Below are the code and all the weights of a small trained network. Each question names an input and a target symbol and asks about switching units off, where a switched-off unit gives its printed mean instead of its output.

import numpy as np


def w(rows, s, z=0):
    codes = np.array(rows[::2]) - 128.0
    scale = np.full(codes.shape[1], s)
    scale[-1] = z or s
    return codes * scale


def f(y):
    return np.maximum(y, 0)


def softmax(a):
    e = np.exp(a - a.max(-1, keepdims=True))
    return e / e.sum(-1, keepdims=True)


def log_softmax(a):
    a = a - a.max(-1, keepdims=True)
    return a - np.log(np.exp(a).sum(-1, keepdims=True))


def net(x, mask):
    ids = ['ΓΘΠαβηλσψω'.index(c) for c in x.split()]
    T = len(ids)
    res = E[ids] + P[:T]
    u = 0
    for l in range(3):
        r = res
        for j in range(2):
            rows = slice(2 * j, 2 * j + 2)
            q, k, v = (r @ M[l][rows].T for M in (Q, K, V))
            z = softmax(np.where(np.tri(T) > 0, q @ k.T / 2**0.5, -1e9)) @ v
            o = O[l][rows]
            res = res + np.where(mask[u + j], z, o[:, -1]) @ o[:, :-1]
        u += 2
        y = f(res @ A[l][:, :-1].T + A[l][:, -1])
        res = res + np.where(mask[u : u + 8], y, B[l][:, -1]) @ B[l][:, :-1]
        u += 8
    return log_softmax(res[-1] @ U[:, :-1].T + U[:, -1])


Q, K, V, O, A, B = {}, {}, {}, {}, {}, {}
E = w([
[170,33,70,44],'Γ',
[233,125,152,117],'Θ',
[229,148,50,191],'Π',
[101,135,172,155],'α',
[247,33,139,149],'β',
[109,193,100,47],'η',
[77,197,143,103],'λ',
[104,92,2,209],'σ',
[132,111,97,13],'ψ',
[78,56,15,139],'ω',
],0.0088)
P = w([
[32,184,63,170],'0',
[87,185,84,160],'1',
[124,183,89,155],'2',
[149,181,95,151],'3',
[166,180,99,151],'4',
[184,183,105,149],'5',
[199,185,111,147],'6',
[213,184,112,148],'7',
[223,183,114,142],'8',
[236,188,122,139],'9',
[254,181,120,146],'10',
],0.0035)
Q[0] = w([
[172,6,10,108],'0.h0',
[108,23,248,223],'0.h0',
[100,127,130,32],'0.h1',
[140,61,15,143],'0.h1',
],0.016)
K[0] = w([
[224,29,54,107],'0.h0',
[130,78,224,255],'0.h0',
[130,149,83,50],'0.h1',
[193,61,39,110],'0.h1',
],0.017)
V[0] = w([
[160,184,46,71],'0.h0',
[183,90,79,39],'0.h0',
[140,151,141,86],'0.h1',
[120,171,113,1],'0.h1',
],0.0072)
O[0] = w([
[95,129,215,171,228],'0.h0',
[3,153,104,158,252],'0.h0',
[164,96,137,122,113],'0.h1',
[225,95,183,111,105],'0.h1',
],0.0051,0.0037)
A[0] = w([
[190,108,181,40,164],'0.n0',
[155,54,142,178,4],'0.n1',
[32,92,254,178,75],'0.n2',
[65,70,174,25,209],'0.n3',
[207,123,165,130,8],'0.n4',
[124,126,142,123,77],'0.n5',
[49,60,240,175,104],'0.n6',
[136,95,176,188,39],'0.n7',
],0.0096,0.0023)
B[0] = w([
[136,140,255,232,225],'0.n0',
[110,77,89,177,154],'0.n1',
[25,116,229,49,140],'0.n2',
[234,167,40,59,254],'0.n3',
[44,130,21,20,156],'0.n4',
[142,155,149,154,128],'0.n5',
[43,201,196,130,136],'0.n6',
[74,146,142,136,139],'0.n7',
],0.01,0.0016)
Q[1] = w([
[116,96,111,154],'1.h0',
[151,101,149,95],'1.h0',
[159,79,121,68],'1.h1',
[144,254,131,82],'1.h1',
],0.028)
K[1] = w([
[111,91,96,153],'1.h0',
[152,94,167,109],'1.h0',
[181,85,124,52],'1.h1',
[147,254,139,80],'1.h1',
],0.024)
V[1] = w([
[173,91,98,113],'1.h0',
[49,207,186,154],'1.h0',
[122,82,71,68],'1.h1',
[109,50,16,3],'1.h1',
],0.0056)
O[1] = w([
[76,164,129,139,199],'1.h0',
[203,78,122,99,2],'1.h0',
[115,126,191,174,149],'1.h1',
[104,136,254,211,170],'1.h1',
],0.0041,0.00089)
A[1] = w([
[200,170,85,227,33],'1.n0',
[159,45,90,5,100],'1.n1',
[101,156,21,80,136],'1.n2',
[126,128,135,128,83],'1.n3',
[120,77,119,199,119],'1.n4',
[25,142,204,136,87],'1.n5',
[164,135,143,125,254],'1.n6',
[137,158,46,163,26],'1.n7',
],0.012,0.003)
B[1] = w([
[105,58,224,100,254],'1.n0',
[151,125,73,8,147],'1.n1',
[149,175,141,38,214],'1.n2',
[132,115,121,113,128],'1.n3',
[100,88,70,96,181],'1.n4',
[119,189,111,68,141],'1.n5',
[149,168,135,230,209],'1.n6',
[53,98,182,151,216],'1.n7',
],0.018,0.0054)
Q[2] = w([
[80,254,178,137],'2.h0',
[42,108,174,142],'2.h0',
[44,114,146,100],'2.h1',
[135,139,110,152],'2.h1',
],0.028)
K[2] = w([
[77,251,172,149],'2.h0',
[30,123,184,175],'2.h0',
[95,153,180,176],'2.h1',
[113,126,128,141],'2.h1',
],0.028)
V[2] = w([
[169,124,144,11],'2.h0',
[109,118,123,255],'2.h0',
[112,108,105,121],'2.h1',
[130,142,127,141],'2.h1',
],0.0075)
O[2] = w([
[29,153,208,253,252],'2.h0',
[155,119,52,27,7],'2.h0',
[180,108,121,133,112],'2.h1',
[110,128,113,124,87],'2.h1',
],0.0034,0.003)
A[2] = w([
[144,143,193,141,79],'2.n0',
[185,197,142,128,41],'2.n1',
[177,180,136,99,253],'2.n2',
[153,32,31,171,137],'2.n3',
[130,206,15,3,210],'2.n4',
[145,150,146,45,149],'2.n5',
[53,74,42,57,112],'2.n6',
[127,101,102,248,179],'2.n7',
],0.011,0.0059)
B[2] = w([
[115,78,83,139,247],'2.n0',
[110,77,90,46,175],'2.n1',
[147,208,199,217,253],'2.n2',
[185,60,63,189,174],'2.n3',
[52,101,3,154,231],'2.n4',
[116,102,114,142,189],'2.n5',
[156,174,155,25,214],'2.n6',
[185,118,179,74,201],'2.n7',
],0.023,0.0052)
U = w([
[100,169,46,243,247],'Γ',
[215,200,249,148,218],'Θ',
[23,2,184,126,179],'Π',
[131,131,117,100,25],'α',
[216,80,55,91,156],'β',
[134,128,116,108,3],'η',
[131,133,118,98,31],'λ',
[115,168,174,12,45],'σ',
[128,131,116,101,9],'ψ',
[106,137,43,52,86],'ω',
],0.0051,0.0043)

Each question gives the input, a string of symbols that net reads in full, and the target symbol t.
The units are the heads (2 rows each of Q, K, V and O) and the neurons (one row each of A and B). Each row of codes is followed by its name. A weight is (code - 128) times the scale printed after its matrix; where a second scale follows, it is the last column's (O, A, B and U).
mask holds one flag per unit, layer by layer, with each layer's heads first. A switched-off unit (its flag False) gives its mean, the last column of its rows in O or B, instead of its output. The means were averaged over made-up inputs and are rounded, as every weight is.
A unit's drop is (log p(t) with every unit on - log p(t) with that unit switched off) / (log p(t) with every unit on - log p(t) with every unit switched off).
The circuit of an input: a set's keep is (log p(t) with only the set's units on - log p(t) with every unit switched off) / (log p(t) with every unit on - log p(t) with every unit switched off). Starting from the 12 units with the biggest drops (on a tie, the unit counted first), units are removed one at a time, each time the one whose removal leaves the highest keep (on an exact tie, the one counted first), for as long as the keep stays at least 0.8.
units of the circuit, in order: the units of the circuit, biggest drop first
unit that matters most: the unit with the biggest drop
top k neurons: the k neurons with the biggest drops, biggest first
top k neurons in layer l: the k neurons of layer l with the biggest drops, biggest first
heads that matter: for each layer, one digit per head in row order, 1 if its drop is at least 0.15 and else 0, layers parted by /
drop of u: that unit's drop, to one decimal
input α Γ Γ Θ Γ η, target Γ: units of the circuit, in order	1.n0; 2.n4
input ω β Θ Γ Γ α α α Π σ, target σ: top 3 neurons in layer 1	1.n7; 1.n4; 1.n6
input Γ α Π ω, target ω: heads that matter	10 / 00 / 00
input ψ Γ α α, target Θ: units of the circuit, in order	2.n4; 1.n2; 2.n7
input α β Γ ω ψ, target Γ: heads that matter	00 / 01 / 00
input ψ Π α λ Γ α β Π Γ Θ, target Θ: top neuron in layer 0	0.n4
input β Γ ω Π Π Θ α, target Γ: top 3 neurons in layer 1	1.n0; 1.n5; 1.n7
input Π Γ Γ λ λ, target Θ: top 3 neurons	1.n2; 0.n0; 2.n2
input σ Γ Γ η α Π Γ, target Θ: heads that matter	00 / 00 / 00
input Π Γ Π β Γ ψ λ, target Γ: top 4 neurons	1.n0; 2.n4; 2.n2; 1.n7
input Π Π α η ω Π ψ, target Γ: top 2 neurons	1.n1; 0.n3
input Π Π Π α, target Γ: top 3 neurons	1.n5; 1.n0; 2.n4
input σ Π ψ Π, target Π: units of the circuit, in order	1.n0; 1.n7
input σ ψ α Π β η Γ, target Γ: unit that matters most	0.h1
input Γ β β ψ α ω Γ η ω Π η, target Θ: top 2 neurons	0.n0; 2.n2
input β ω η, target Γ: top 2 neurons in layer 2	2.n2; 2.n4
input Θ Θ Γ Π Γ α λ, target Γ: top 4 neurons	1.n0; 2.n4; 2.n2; 1.n2
input α Π Γ Π Π ψ ψ, target Θ: top 3 neurons	0.n0; 1.n2; 2.n2
input η Γ Π ω β Π Π ω, target ω: top 3 neurons in layer 1	1.n0; 1.n4; 1.n6
input Π β Π α Π Γ α Θ, target Θ: top 2 neurons	2.n4; 2.n7
input Π α Π ψ Π Γ η η, target Θ: unit that matters most	0.h1
input Γ Γ Γ ψ Γ Π λ Γ λ, target Θ: top 2 neurons in layer 1	1.n2; 1.n5
input α Π λ α Γ α Γ σ, target σ: top 2 neurons	2.n6; 1.n4
input Π β Θ Γ, target Γ: top 3 neurons in layer 1	1.n0; 1.n1; 1.n7
input Γ ψ Γ Π η ψ Θ λ ψ, target Θ: top 2 neurons	0.n0; 2.n2
input α η Π ψ α Π Π Π β, target β: drop of 1.h1	0.0
